Here is a tiny trained network, its code and every weight. The questions are about switching its units off for an input and a class, where a switched-off unit gives its printed mean instead of its output.

import numpy as np


def w(rows, s, z=0):
    codes = np.array(rows[::2]) - 128.0
    scale = np.full(codes.shape[1], s)
    scale[-1] = z or s
    return codes * scale


def norm(h):
    return h / np.sqrt((h * h).mean(-1, keepdims=True) + 1e-5)


def f(y):
    return y / 2 * (1 + np.tanh(0.7978845608 * (y + 0.044715 * y**3)))


def log_softmax(a):
    a = a - a.max(-1, keepdims=True)
    return a - np.log(np.exp(a).sum(-1, keepdims=True))


def net(x, mask):
    res = np.array(x, float).reshape(1, 4) / 4 @ E
    u = 0
    for l in range(3):
        y = f(norm(res) @ A[l][:, :-1].T + A[l][:, -1])
        res = res + np.where(mask[u : u + 3], y, B[l][:, -1]) @ B[l][:, :-1]
        u += 3
    return log_softmax(norm(res)[-1] @ U[:, :-1].T + U[:, -1])


A, B = {}, {}
E = w([
[228,97,135,98,93],'x0',
[169,228,130,130,137],'x1',
[104,214,33,192,9],'x2',
[102,2,222,81,67],'x3',
],0.0083)
A[0] = w([
[166,161,81,48,192,254],'L0N0',
[124,180,112,72,104,2],'L0N1',
[183,254,67,177,31,145],'L0N2',
],0.0089,0.0035)
B[0] = w([
[31,140,103,204,127,187],'L0N0',
[143,77,70,105,14,118],'L0N1',
[254,155,56,154,48,254],'L0N2',
],0.0095,0.0074)
A[1] = w([
[154,122,65,11,140,2],'L1N0',
[249,228,2,73,172,14],'L1N1',
[53,77,137,39,164,76],'L1N2',
],0.0066,0.0037)
B[1] = w([
[56,76,103,193,106,89],'L1N0',
[111,78,44,88,79,254],'L1N1',
[254,125,171,40,78,185],'L1N2',
],0.0083,0.0036)
A[2] = w([
[138,44,192,152,85,252],'L2N0',
[132,2,233,201,100,178],'L2N1',
[163,147,107,87,179,115],'L2N2',
],0.011,0.0033)
B[2] = w([
[37,173,253,23,122,239],'L2N0',
[106,145,188,1,95,254],'L2N1',
[68,72,144,132,68,134],'L2N2',
],0.0084,0.0083)
U = w([
[103,74,158,38,85,223],'0',
[201,153,5,158,36,114],'1',
[112,128,65,159,163,6],'2',
],0.012,0.0022)

Each question gives the input, the list of numbers given to net, and the class t.
The units are the neurons (one row each of A and B). Each row of codes is followed by its name. A weight is (code - 128) times the scale printed after its matrix; where a second scale follows, it is the last column's (A, B and U).
mask holds one flag per neuron, layer by layer. A switched-off neuron (its flag False) gives its mean, the last column of its row in B, instead of its output. The means were averaged over made-up inputs and are rounded, as every weight is.
A unit's drop is (log p(t) with every unit on - log p(t) with that unit switched off) / (log p(t) with every unit on - log p(t) with every unit switched off).
The circuit of an input: a set's keep is (log p(t) with only the set's units on - log p(t) with every unit switched off) / (log p(t) with every unit on - log p(t) with every unit switched off). Starting from all 9 units, units are removed one at a time, each time the one whose removal leaves the highest keep (on an exact tie, the one counted first), for as long as the keep stays at least 0.8.
units of the circuit, in order: the units of the circuit, biggest drop first
unit that matters most: the unit with the biggest drop
k most important neurons: the k neurons with the biggest drops, biggest first
top k neurons in layer l: the k neurons of layer l with the biggest drops, biggest first
drop of u: that unit's drop, to one decimal
input [2,-6,-4,-5], class 2: 3 most important neurons -> L0N0; L2N0; L2N1
input [-6,-2,0,0], class 2: 3 most important neurons -> L2N1; L2N0; L0N1
input [1,-1,-3,-2], class 2: unit that matters most -> L0N0
input [-8,1,2,2], class 2: units of the circuit, in order -> L0N2; L2N1; L2N0
input [-5,-7,1,-2], class 2: top 2 neurons in layer 2 -> L2N1; L2N0
input [-2,-7,-6,-6], class 2: units of the circuit, in order -> L2N0; L0N0
input [5,-3,-5,-7], class 2: 2 most important neurons -> L0N2; L0N0
input [1,3,-6,-5], class 2: top 2 neurons in layer 0 -> L0N2; L0N0
input [-8,6,-5,-3], class 2: drop of L2N0 -> 0.2
input [-1,2,-2,0], class 2: drop of L0N2 -> 0.2
input [-1,4,-7,-2], class 2: drop of L2N1 -> 0.3
